Below are the code and all the weights of a small trained network. Each question names an input and a class and asks about switching units off, where a switched-off unit gives its printed mean instead of its output.

import numpy as np


def w(rows, s, z=0):
    codes = np.array(rows[::2]) - 128.0
    scale = np.full(codes.shape[1], s)
    scale[-1] = z or s
    return codes * scale


def f(y):
    return y / 2 * (1 + np.tanh(0.7978845608 * (y + 0.044715 * y**3)))


def log_softmax(a):
    a = a - a.max(-1, keepdims=True)
    return a - np.log(np.exp(a).sum(-1, keepdims=True))


def net(x, mask):
    res = np.array(x, float).reshape(1, 4) / 4 @ E
    y = f(res @ A[0][:, :-1].T + A[0][:, -1])
    res = res + np.where(mask, y, B[0][:, -1]) @ B[0][:, :-1]
    return log_softmax(res[-1] @ U[:, :-1].T + U[:, -1])


A, B = {}, {}
E = w([
[121,121,122,121,113,130,64,126,255,146],'x0',
[112,130,123,129,210,127,157,133,131,243],'x1',
[119,128,137,130,204,126,32,110,98,97],'x2',
[147,127,122,134,43,127,54,136,62,204],'x3',
],0.0068)
A[0] = w([
[122,125,119,134,83,128,179,137,152,150,78],'n0',
[129,124,128,133,96,121,96,121,116,162,101],'n1',
[128,129,128,126,213,128,4,127,97,99,3],'n2',
[127,129,116,120,103,126,104,127,111,153,115],'n3',
[131,129,125,124,118,121,112,125,179,134,91],'n4',
[117,124,130,129,120,121,92,138,184,152,92],'n5',
[133,131,120,127,77,124,104,136,135,76,115],'n6',
[152,128,123,123,112,124,111,124,117,152,98],'n7',
[138,131,124,134,96,132,60,130,230,137,79],'n8',
[135,128,130,126,39,134,67,137,72,194,105],'n9',
[123,126,118,122,80,137,114,132,123,56,109],'n10',
[119,120,131,133,163,117,147,131,119,191,98],'n11',
[120,130,128,121,103,134,105,123,191,156,81],'n12',
[129,129,134,128,155,126,155,130,148,104,92],'n13',
[124,135,124,114,151,134,144,126,135,188,105],'n14',
[126,123,106,124,161,133,141,136,131,177,102],'n15',
[129,131,127,127,126,129,169,131,30,99,70],'n16',
[139,124,129,127,114,136,126,129,127,107,101],'n17',
[121,127,123,132,155,137,156,131,144,102,107],'n18',
[125,132,125,121,89,127,101,135,110,165,94],'n19',
[127,137,143,125,87,125,127,118,131,92,105],'n20',
[130,129,139,123,158,124,133,127,136,196,99],'n21',
[136,133,128,120,181,125,197,127,198,59,102],'n22',
[130,130,128,132,131,127,184,130,18,119,69],'n23',
[120,122,123,120,169,128,163,130,143,85,95],'n24',
[123,134,128,129,164,133,139,132,152,196,103],'n25',
[120,128,130,129,84,124,121,134,134,70,108],'n26',
[136,122,132,121,89,123,127,121,132,87,108],'n27',
[138,131,129,122,34,128,223,132,168,169,28],'n28',
],0.021,0.0075)
B[0] = w([
[110,139,128,117,130,131,126,128,62,120,168],'n0',
[91,135,133,150,130,129,126,133,148,123,165],'n1',
[97,129,125,128,124,130,132,129,2,128,233],'n2',
[100,127,127,149,132,128,126,130,148,116,158],'n3',
[126,115,129,89,125,128,128,132,144,133,153],'n4',
[133,121,126,73,134,126,129,123,148,124,168],'n5',
[183,134,128,153,129,119,129,126,134,129,189],'n6',
[107,125,139,142,132,133,126,132,136,136,144],'n7',
[138,122,131,41,127,127,132,129,169,126,214],'n8',
[59,133,126,186,128,130,135,125,179,130,249],'n9',
[193,134,126,162,131,130,127,131,126,136,197],'n10',
[180,130,122,156,120,127,125,126,133,123,182],'n11',
[137,116,127,72,129,129,133,129,145,124,166],'n12',
[102,130,130,144,124,132,130,128,144,137,157],'n13',
[174,128,128,149,142,124,125,125,128,132,172],'n14',
[170,135,142,146,122,128,127,128,132,135,169],'n15',
[138,117,130,51,124,126,130,128,157,131,208],'n16',
[142,126,127,139,132,119,127,136,127,124,134],'n17',
[99,130,124,145,124,126,127,128,147,130,162],'n18',
[90,132,127,152,128,120,127,124,152,130,168],'n19',
[161,133,127,149,128,129,128,124,128,125,162],'n20',
[173,130,122,158,124,128,129,128,132,122,178],'n21',
[58,132,128,169,128,125,127,127,171,126,241],'n22',
[139,119,129,44,131,129,124,128,164,123,221],'n23',
[89,130,130,153,123,130,125,128,151,137,182],'n24',
[183,134,129,153,123,130,129,131,140,124,185],'n25',
[178,128,130,159,129,136,128,129,123,136,182],'n26',
[164,130,129,152,131,128,125,125,127,127,167],'n27',
[95,124,127,119,132,130,120,127,7,128,215],'n28',
],0.046,0.012)
U = w([
[61,146,138,168,134,123,132,118,186,134,197],'0',
[153,110,137,10,137,124,133,120,166,122,156],'1',
[240,153,136,173,135,127,121,117,129,135,144],'2',
[98,139,129,103,138,133,122,121,3,126,6],'3',
],0.0072,0.0025)

Each question gives the input, the list of numbers given to net, and the class t.
The units are the neurons (one row each of A and B). Each row of codes is followed by its name. A weight is (code - 128) times the scale printed after its matrix; where a second scale follows, it is the last column's (A, B and U).
mask holds one flag per neuron, in row order. A switched-off neuron (its flag False) gives its mean, the last column of its row in B, instead of its output. The means were averaged over made-up inputs and are rounded, as every weight is.
A unit's drop is (log p(t) with every unit on - log p(t) with that unit switched off) / (log p(t) with every unit on - log p(t) with every unit switched off).
The circuit of an input: a set's keep is (log p(t) with only the set's units on - log p(t) with every unit switched off) / (log p(t) with every unit on - log p(t) with every unit switched off). Starting from the 12 units with the biggest drops (on a tie, the unit counted first), units are removed one at a time, each time the one whose removal leaves the highest keep (on an exact tie, the one counted first), for as long as the keep stays at least 0.8.
circuit, biggest first: the units of the circuit, biggest drop first
k most important neurons: the k neurons with the biggest drops, biggest first
drop when u is switched off: that unit's drop, to one decimal
input [7,-1,-8,-3], class 3: 4 most important neurons : [n28 n0 n23 n16]
input [5,5,3,3], class 1: circuit, biggest first : [n8]
input [-7,-5,0,7], class 0: 2 most important neurons : [n9 n8]
input [-2,3,-1,-1], class 2: 2 most important neurons : [n8 n9]
input [-7,-2,-8,-7], class 3: 2 most important neurons : [n28 n9]
input [5,-8,-2,6], class 2: 4 most important neurons : [n10 n6 n26 n22]
input [-5,6,-1,-4], class 2: 2 most important neurons : [n8 n11]
input [-6,8,-8,-4], class 2: 3 most important neurons : [n11 n2 n25]
input [-8,1,4,-6], class 1: 2 most important neurons : [n23 n16]
input [-4,-7,4,6], class 2: 4 most important neurons : [n10 n22 n6 n26]
input [3,7,8,6], class 3: 3 most important neurons : [n2 n10 n6]
input [-4,-4,-4,-2], class 1: 3 most important neurons : [n2 n16 n23]
input [4,-2,-8,1], class 3: drop when n28 is switched off : 1.4
input [5,0,6,1], class 3: circuit, biggest first : [n2]
input [6,3,8,-1], class 3: drop when n2 is switched off : 5.3
input [3,1,-6,1], class 3: drop when n28 is switched off : 0.3
